Each row has a name. After each piece below comes the name of the row it's from, unless a question asks for something else. Each question is about the rows just above it.

[ 5.51  0.71  7.94  4.96  1.26  0.95 -2.47 -8.76] -> Mubip
[ 0.71 -8.75  0.95  1.26 -2.47  7.95  4.96  5.51] -> Govef
[-8.75  1.26  5.51  4.96 -2.47  0.95  7.94  0.71] -> gim
Which row holds these entries in another order? [ 7.94  0.71 -8.75  1.26  5.51  4.96 -2.47  0.95]  gim
[ 0.71  7.94  0.95 -2.47  4.96  5.51  1.26 -8.75] is which row reordered?  gim
The row with [ 0.71 -8.75  0.95  1.26 -2.47  7.95  4.96  5.51] is  Govef
Which row holds these entries in another order? [ 1.26 -8.75  4.96  0.95  0.71  5.51 -2.47  7.94]  gim
Put [ 4.96 -2.47  0.95  7.94  0.71 -8.75  1.26  5.51] back in order: which row is it?  gim

[-1.55 -8.49 -3.99 -2.79 -2.41 -0.55] : pofum
[-4.26 -5.13  0.30 -2.60 -2.41  5.85] : mibul
[-2.42 -8.49 -3.99 -2.60 -2.41  5.85] : Bof
Which row holds these entries in another order? [-2.41 -0.55 -1.55 -8.49 -3.99 -2.79]  pofum
Which value is in both mibul and pofum?  [-2.41]
Which row holds [-4.26 -5.13  0.30 -2.60 -2.41  5.85]?  mibul

[-0.35  6.96  4.68  6.47] -> mave
[-1.53 -1.07  2.15 -0.07] -> nelap
[ 7.34  2.99 -1.14 -5.54] -> moga
[-1.53  2.99 -1.14  4.53] -> fomip
[ 7.34  2.99 -5.54 -1.14] -> rifa
[ 6.47  4.68 -0.35  6.95] -> gapi
asked: [4.68 6.47]  mave
Put [ 6.95 -0.35  4.68  6.47] back in order: which row is it?  gapi
[-0.35  6.47  6.95  4.68] is which row reordered?  gapi
asked: [-1.14 -5.54]  moga

[ 0.51  0.28 -0.59 -1.82 -1.76  3.82 -8.02 -0.65 -0.78  3.18 -0.51 -4.36
  2.60 -0.71 -2.20  0.78  3.31  5.63 -1.88  6.26 -2.45  3.41 -1.02 -3.47
  2.25 -1.94  0.41  0.70]  Nozi
[-5.36  2.55  1.58  0.12  4.27  2.65  1.13  4.84  1.00 -1.43  2.16  0.33
 -4.34 -3.80  0.51  0.28 -0.59 -1.82 -0.37 -0.58 -1.11  1.75 -1.39  0.84
 -1.32  3.03  0.92 -3.84]  kudav
[ 1.86 -0.10 -0.75 -0.02 -0.85 -1.42 -4.33 -0.33  0.90  1.56 -0.55  1.91
  2.37  1.43  0.68 -0.12 -0.01 -0.29  0.68  0.18  0.56 -1.46  1.21 -0.57
 -0.67  1.29 -0.57  1.18]  Mur
[-5.36  2.55  1.58  0.12  4.27  2.65  1.13  4.84  1.00 -1.43  2.16  0.33
 -2.59 -3.80  0.51  0.28 -0.59 -1.82 -1.76  3.81 -8.02 -0.65 -0.78  3.18
 -4.33  1.10 -4.10  3.22]  Tofa
The one value in Tofa and Mur:  [-4.33]
asked: [ 0.51  0.28 -0.59 -1.82 -1.76  3.81 -8.02 -0.65 -0.78  3.18]  Tofa
[-0.51 -4.36  2.60 -0.71 -2.20  0.78  3.31  5.63 -1.88  6.26 -2.45  3.41
 -1.02 -3.47  2.25 -1.94  0.41  0.70  0.51  0.28 -0.59 -1.82 -1.76  3.82
 -8.02 -0.65 -0.78  3.18] is which row reordered?  Nozi
asked: [ 1.75 -1.39]  kudav
asked: [-2.45  3.41 -1.02 -3.47  2.25 -1.94  0.41]  Nozi

[ 0.35  8.97 -0.53  2.13 -2.40]  tekup
[-1.93 -4.93  1.93  2.14  2.13]  Nutam
[0.82 2.13 0.47 2.65 0.90]  bam
[ 0.47  2.13 -1.93 -4.94  1.93]  Dut
asked: [2.14 2.13]  Nutam
Which row holds these entries in another order? [ 2.13  2.14  1.93 -4.93 -1.93]  Nutam
[0.47 0.82 0.90 2.13 2.65] is which row reordered?  bam
Shared by bam and Nutam:  [2.13]
The one value in Nutam and bam:  [2.13]

[-0.66  0.44 -0.26 -0.63  0.43] -> Rez
[ 0.48  0.56  0.69  0.41 -0.15] -> Nulu
[ 9.76  0.40  0.26 -6.38  0.49] -> zeka
[ 0.84 -0.61  0.06  0.85 -6.46] -> Dudig
[ 0.26 -0.37 -0.69  0.32  0.30] -> vuni
[-0.26  0.44 -0.63 -0.66  0.44] -> voba
[ 0.30 -0.96 -0.94  0.45 -0.96] -> sop
[ 0.26  0.49  0.41 -6.38  9.76] -> rep
[-0.62  0.49  0.11 -0.64 -4.51] -> fefit
[ 0.48  0.26  0.49  0.39 -6.38] -> botu
[0.48 0.07 0.16 0.39 5.88] -> Kolef
The one value in sop and vuni:  [0.30]
[ 0.26  0.49  0.39 -6.38] is in which row?  botu
Which row holds these entries in another order? [-6.38  0.26  0.41  0.49  9.76]  rep
[ 0.49  0.39 -6.38] is in which row?  botu
Which row holds these entries in another order? [-0.26 -0.63  0.43 -0.66  0.44]  Rez
[-0.96 -0.96 -0.94  0.30  0.45] is which row reordered?  sop

